Below is a small trained network, with its code and all its weights. Each question gives an input and a class and asks what happens when units are switched off, that is, made to give their printed mean instead of their output.

import numpy as np


def w(rows, s, z=0):
    codes = np.array(rows[::2]) - 128.0
    scale = np.full(codes.shape[1], s)
    scale[-1] = z or s
    return codes * scale


def f(y):
    return np.maximum(y, 0)


def log_softmax(a):
    a = a - a.max(-1, keepdims=True)
    return a - np.log(np.exp(a).sum(-1, keepdims=True))


def net(x, mask):
    res = np.array(x, float).reshape(1, 8) / 4 @ E
    y = f(res @ A[0][:, :-1].T + A[0][:, -1])
    res = res + np.where(mask, y, B[0][:, -1]) @ B[0][:, :-1]
    return log_softmax(res[-1] @ U[:, :-1].T + U[:, -1])


A, B = {}, {}
E = w([
[2,178,161,219,198,157,132,243,201,131,103,70],'x0',
[127,118,110,140,134,146,133,102,139,145,140,117],'x1',
[152,148,148,104,156,124,169,108,135,109,61,84],'x2',
[99,127,140,80,148,97,123,114,142,156,125,132],'x3',
[87,19,172,155,215,210,215,149,17,126,63,240],'x4',
[126,113,154,92,137,101,127,147,141,146,114,123],'x5',
[124,125,97,141,151,115,115,113,142,167,156,149],'x6',
[116,126,131,121,137,116,120,105,136,121,92,120],'x7',
],0.011)
A[0] = w([
[143,79,170,109,157,134,112,111,166,107,131,134,76],'N0',
[60,156,152,198,188,137,144,181,167,138,118,126,58],'N1',
[89,58,140,131,195,171,205,136,104,110,94,238,150],'N2',
[125,115,164,142,134,120,78,118,110,124,107,132,117],'N3',
[147,211,87,132,51,61,105,126,181,143,155,41,167],'N4',
[74,128,157,207,117,124,133,143,180,142,97,134,79],'N5',
[77,92,149,153,144,162,214,125,67,170,104,165,148],'N6',
[102,129,94,131,174,74,121,118,139,98,133,152,130],'N7',
[2,167,135,186,182,157,141,217,171,121,120,87,83],'N8',
[128,76,100,151,211,147,125,165,44,131,84,175,174],'N9',
[237,68,95,36,60,100,127,38,61,106,128,217,3],'N10',
[115,105,135,104,197,104,168,145,107,147,149,141,89],'N11',
],0.0087,0.0035)
B[0] = w([
[116,114,135,110,152,113,136,111,110,101,136,112,137],'N0',
[148,108,102,120,136,96,162,101,111,128,118,125,192],'N1',
[101,169,129,116,141,147,120,124,173,58,152,101,224],'N2',
[119,130,115,125,121,120,112,134,134,164,149,100,135],'N3',
[88,146,158,167,106,136,4,170,157,80,112,98,229],'N4',
[154,136,111,114,125,134,135,157,104,172,172,159,168],'N5',
[79,140,148,143,118,155,86,149,191,102,161,98,199],'N6',
[121,138,117,123,99,126,156,197,84,99,112,112,139],'N7',
[179,55,101,81,169,101,140,53,57,204,91,169,221],'N8',
[85,131,108,148,107,152,114,155,157,124,159,96,200],'N9',
[188,125,94,126,132,109,162,88,71,156,100,137,250],'N10',
[110,132,146,118,148,96,109,151,124,129,156,137,157],'N11',
],0.012,0.022)
U = w([
[101,163,130,179,109,156,84,214,215,44,125,68,253],'0',
[255,114,93,161,142,136,220,126,46,195,82,116,3],'1',
],0.0093,0.00053)

Each question gives the input, the list of numbers given to net, and the class t.
The units are the neurons (one row each of A and B). Each row of codes is followed by its name. A weight is (code - 128) times the scale printed after its matrix; where a second scale follows, it is the last column's (A, B and U).
mask holds one flag per neuron, in row order. A switched-off neuron (its flag False) gives its mean, the last column of its row in B, instead of its output. The means were averaged over made-up inputs and are rounded, as every weight is.
A unit's drop is (log p(t) with every unit on - log p(t) with that unit switched off) / (log p(t) with every unit on - log p(t) with every unit switched off).
most important unit: the unit with the biggest drop
k most important neurons: the k neurons with the biggest drops, biggest first
drop of u: that unit's drop, to one decimal
input [-8,-7,4,6,8,4,-1,3], class 0: most important unit	N2
input [-7,-5,-8,-1,8,-7,-1,8], class 0: 2 most important neurons	N2, N6
input [-4,-2,-6,6,-3,-4,-1,3], class 1: 2 most important neurons	N10, N2
input [5,1,7,-2,-4,4,8,-6], class 1: 3 most important neurons	N8, N2, N6
input [-6,-7,6,-5,7,-2,1,-4], class 0: 3 most important neurons	N2, N6, N8
input [-5,5,0,1,5,4,-4,1], class 0: 3 most important neurons	N8, N2, N6
input [-7,-4,7,4,-8,-8,3,-3], class 0: 2 most important neurons	N4, N8
input [8,2,0,1,4,0,-8,1], class 1: drop of N8	1.9
input [8,-6,7,2,-4,-7,4,-4], class 1: drop of N8	0.7
input [-6,5,4,-6,8,-1,2,-6], class 0: drop of N6	0.1
input [0,-8,5,0,8,-7,6,7], class 0: drop of N6	0.0
